Below are the code and all the weights of a small trained network. Each question names an input and a target symbol and asks about switching units off, where a switched-off unit gives its printed mean instead of its output.

import numpy as np


def w(rows, s, z=0):
    codes = np.array(rows[::2]) - 128.0
    scale = np.full(codes.shape[1], s)
    scale[-1] = z or s
    return codes * scale


def f(y):
    return np.maximum(y, 0)


def softmax(a):
    e = np.exp(a - a.max(-1, keepdims=True))
    return e / e.sum(-1, keepdims=True)


def log_softmax(a):
    a = a - a.max(-1, keepdims=True)
    return a - np.log(np.exp(a).sum(-1, keepdims=True))


def net(x, mask):
    ids = ['ΔΞΠΣΩαγζηψ'.index(c) for c in x.split()]
    T = len(ids)
    res = E[ids] + P[:T]
    u = 0
    for l in range(3):
        q, k, v = (res @ M[l].T for M in (Q, K, V))
        z = softmax(np.where(np.tri(T) > 0, q @ k.T / 3**0.5, -1e9)) @ v
        res = res + np.where(mask[u], z, O[l][:, -1]) @ O[l][:, :-1]
        u += 1
        y = f(res @ A[l][:, :-1].T + A[l][:, -1])
        res = res + np.where(mask[u : u + 8], y, B[l][:, -1]) @ B[l][:, :-1]
        u += 8
    return log_softmax(res[-1] @ U[:, :-1].T + U[:, -1])


Q, K, V, O, A, B = {}, {}, {}, {}, {}, {}
E = w([
[129,114,184,80],'Δ',
[98,115,179,180],'Ξ',
[20,140,253,186],'Π',
[87,29,145,83],'Σ',
[137,243,190,80],'Ω',
[155,76,169,129],'α',
[105,8,91,154],'γ',
[44,131,85,155],'ζ',
[151,81,118,109],'η',
[64,155,132,69],'ψ',
],0.014)
P = w([
[202,87,149,5],'0',
[120,149,131,108],'1',
[118,143,134,105],'2',
[115,140,132,99],'3',
[112,143,132,94],'4',
[112,138,134,94],'5',
[109,141,132,98],'6',
[107,137,134,91],'7',
[109,136,132,90],'8',
[108,135,129,86],'9',
[107,132,130,84],'10',
[104,132,127,88],'11',
[98,132,130,91],'12',
],0.014)
Q[0] = w([
[159,95,40,121],'0.h1',
[155,105,105,190],'0.h1',
[2,67,131,31],'0.h1',
],0.014)
K[0] = w([
[57,141,183,133],'0.h1',
[67,140,79,157],'0.h1',
[249,77,187,12],'0.h1',
],0.013)
V[0] = w([
[62,131,32,234],'0.h1',
[250,3,53,203],'0.h1',
[59,54,28,110],'0.h1',
],0.006)
O[0] = w([
[214,145,101,2,8],'0.h1',
[171,192,114,236,150],'0.h1',
[200,27,84,109,130],'0.h1',
],0.0083,0.014)
A[0] = w([
[142,168,142,71,145],'0.n1',
[75,3,110,149,130],'0.n2',
[214,120,116,82,2],'0.n3',
[63,92,99,166,131],'0.n4',
[147,131,156,177,62],'0.n5',
[153,81,62,75,64],'0.n6',
[163,123,230,123,134],'0.n7',
[80,171,115,103,113],'0.n8',
],0.013,0.0051)
B[0] = w([
[34,139,107,225,130],'0.n1',
[190,226,180,184,249],'0.n2',
[64,112,109,162,128],'0.n3',
[88,103,147,111,237],'0.n4',
[166,205,2,121,158],'0.n5',
[154,45,146,153,130],'0.n6',
[59,170,103,131,154],'0.n7',
[204,77,94,210,146],'0.n8',
],0.0066,0.018)
Q[1] = w([
[116,249,144,194],'1.h1',
[66,150,105,150],'1.h1',
[101,6,107,2],'1.h1',
],0.0066)
K[1] = w([
[246,150,174,62],'1.h1',
[139,43,85,117],'1.h1',
[31,141,80,254],'1.h1',
],0.0081)
V[1] = w([
[123,70,194,99],'1.h1',
[63,200,254,85],'1.h1',
[145,58,218,99],'1.h1',
],0.0073)
O[1] = w([
[138,75,59,46,148],'1.h1',
[131,149,2,178,254],'1.h1',
[120,81,83,63,175],'1.h1',
],0.0098,0.0067)
A[1] = w([
[144,6,132,198,132],'1.n1',
[78,181,115,149,57],'1.n2',
[111,136,125,212,53],'1.n3',
[80,205,148,165,121],'1.n4',
[112,109,119,91,6],'1.n5',
[156,142,119,154,133],'1.n6',
[154,67,201,132,118],'1.n7',
[103,82,92,105,127],'1.n8',
],0.012,0.011)
B[1] = w([
[206,127,185,43,165],'1.n1',
[130,56,179,156,191],'1.n2',
[156,96,187,143,230],'1.n3',
[158,152,180,184,253],'1.n4',
[75,191,18,138,128],'1.n5',
[184,101,96,177,162],'1.n6',
[26,197,105,93,139],'1.n7',
[3,198,223,160,135],'1.n8',
],0.0065,0.018)
Q[2] = w([
[196,79,120,2],'2.h1',
[144,206,194,154],'2.h1',
[254,116,95,132],'2.h1',
],0.0066)
K[2] = w([
[126,148,181,224],'2.h1',
[79,30,72,78],'2.h1',
[2,21,130,221],'2.h1',
],0.0074)
V[2] = w([
[225,86,2,231],'2.h1',
[167,141,93,106],'2.h1',
[95,167,86,119],'2.h1',
],0.0098)
O[2] = w([
[211,147,27,190,254],'2.h1',
[185,150,26,68,49],'2.h1',
[27,227,52,253,47],'2.h1',
],0.0061,0.0066)
A[2] = w([
[163,165,162,164,215],'2.n1',
[166,174,105,81,212],'2.n2',
[144,155,95,177,15],'2.n3',
[88,144,145,81,255],'2.n4',
[157,64,130,103,5],'2.n5',
[107,119,90,72,78],'2.n6',
[168,249,120,210,191],'2.n7',
[121,203,152,137,159],'2.n8',
],0.014,0.0073)
B[2] = w([
[103,95,86,104,219],'2.n1',
[103,76,96,138,130],'2.n2',
[150,240,230,136,166],'2.n3',
[126,134,75,209,143],'2.n4',
[120,160,200,125,129],'2.n5',
[139,74,163,228,128],'2.n6',
[126,109,115,89,254],'2.n7',
[154,161,116,6,159],'2.n8',
],0.011,0.039)
U = w([
[187,205,201,139,66],'Δ',
[185,134,126,97,204],'Ξ',
[137,207,130,31,52],'Π',
[216,92,76,148,226],'Σ',
[160,93,196,209,129],'Ω',
[254,111,223,112,75],'α',
[80,131,237,71,2],'γ',
[84,30,100,168,199],'ζ',
[135,17,107,37,143],'η',
[97,112,95,67,167],'ψ',
],0.0078,0.0072)

Each question gives the input, a string of symbols that net reads in full, and the target symbol t.
The units are the heads (3 rows each of Q, K, V and O) and the neurons (one row each of A and B). Each row of codes is followed by its name. A weight is (code - 128) times the scale printed after its matrix; where a second scale follows, it is the last column's (O, A, B and U).
mask holds one flag per unit, layer by layer, with each layer's heads first. A switched-off unit (its flag False) gives its mean, the last column of its rows in O or B, instead of its output. The means were averaged over made-up inputs and are rounded, as every weight is.
A unit's drop is (log p(t) with every unit on - log p(t) with that unit switched off) / (log p(t) with every unit on - log p(t) with every unit switched off).
The circuit of an input: a set's keep is (log p(t) with only the set's units on - log p(t) with every unit switched off) / (log p(t) with every unit on - log p(t) with every unit switched off). Starting from the 12 units with the biggest drops (on a tie, the unit counted first), units are removed one at a time, each time the one whose removal leaves the highest keep (on an exact tie, the one counted first), for as long as the keep stays at least 0.8.
circuit, biggest first: the units of the circuit, biggest drop first
k most important neurons: the k neurons with the biggest drops, biggest first
k most important neurons of layer l: the k neurons of layer l with the biggest drops, biggest first
input ζ α α α α γ α α ψ Δ, target ζ: 3 most important neurons of layer 2 : 2.n3, 2.n4, 2.n7
input γ Δ ζ α ζ ζ η γ ψ η Ω η Δ, target γ: circuit, biggest first : 1.h1, 2.h1
input Δ γ η α Δ Ω α ζ η η, target Δ: circuit, biggest first : 2.n3, 1.h1, 2.h1, 0.n7
input ψ Σ Ω ζ Ω γ η ψ γ γ η Δ, target ψ: 2 most important neurons of layer 1 : 1.n3, 1.n8
input γ α ψ α α α Ω Π α, target γ: most important neuron : 1.n7
input ζ α Π Δ η ζ, target ζ: 2 most important neurons of layer 2 : 2.n3, 2.n4
input ζ γ Σ α α Δ Δ ζ γ Π, target ζ: 4 most important neurons of layer 0 : 0.n5, 0.n2, 0.n6, 0.n8
input γ γ γ Σ ψ η Ξ α, target γ: circuit, biggest first : 1.h1, 2.h1
input γ η α ψ, target γ: 2 most important neurons of layer 0 : 0.n4, 0.n6
input ζ Δ Σ, target ζ: circuit, biggest first : 2.n3, 2.n8
input Σ Ξ Δ α Π ζ α ζ η, target Σ: circuit, biggest first : 0.n2, 1.h1, 2.h1, 0.n5
input ζ Ξ γ η γ Δ Δ α Δ η, target ζ: circuit, biggest first : 2.n3, 0.h1, 2.n8, 2.n7
input γ η ψ α η ζ, target γ: circuit, biggest first : 1.h1, 2.h1
input Π Σ α η, target Π: 2 most important neurons of layer 2 : 2.n3, 2.n1
input γ η Δ γ Δ Ω α α α Π Ξ, target γ: most important neuron of layer 2 : 2.n7
input Ω ζ γ Ξ ζ α γ Π Ξ Π Δ ψ, target Ω: 2 most important neurons of layer 2 : 2.n3, 2.n8
input Σ η Δ α Σ, target Σ: 3 most important neurons of layer 0 : 0.n2, 0.n5, 0.n7
input γ Ξ Ω, target γ: 2 most important neurons of layer 0 : 0.n6, 0.n7
input Ω Π η Σ Ξ Δ, target Ω: 2 most important neurons : 1.n2, 0.n1
input η ψ ψ Σ α ζ η α η, target η: 2 most important neurons : 2.n3, 0.n4
input Δ Π γ Ω Δ, target Δ: 3 most important neurons of layer 0 : 0.n7, 0.n4, 0.n8
input η α η η Σ γ ψ Σ α ζ α γ Π, target η: 3 most important neurons : 2.n1, 2.n7, 2.n8
input η Ξ α Σ η α Π ψ γ η α γ ψ, target η: circuit, biggest first : 2.n3, 0.n2
input γ Ω γ Π α Δ Ω ψ ζ ψ η Σ, target γ: circuit, biggest first : 1.h1, 2.h1, 1.n7
input ζ α η α η η ζ ψ ψ ψ, target ζ: 3 most important neurons of layer 0 : 0.n2, 0.n5, 0.n6
input Ω α γ γ Ξ α Δ Ξ ζ α Σ ψ Ω, target Ω: 4 most important neurons : 1.n2, 0.n2, 0.n8, 0.n1
input γ γ Π, target γ: 3 most important neurons : 1.n7, 2.n8, 0.n6
input Π γ γ η Σ α Ω α, target Π: 4 most important neurons : 1.n3, 1.n2, 0.n2, 2.n3
input ζ Ξ γ Δ ζ ψ Ω α, target ζ: most important neuron of layer 1 : 1.n4
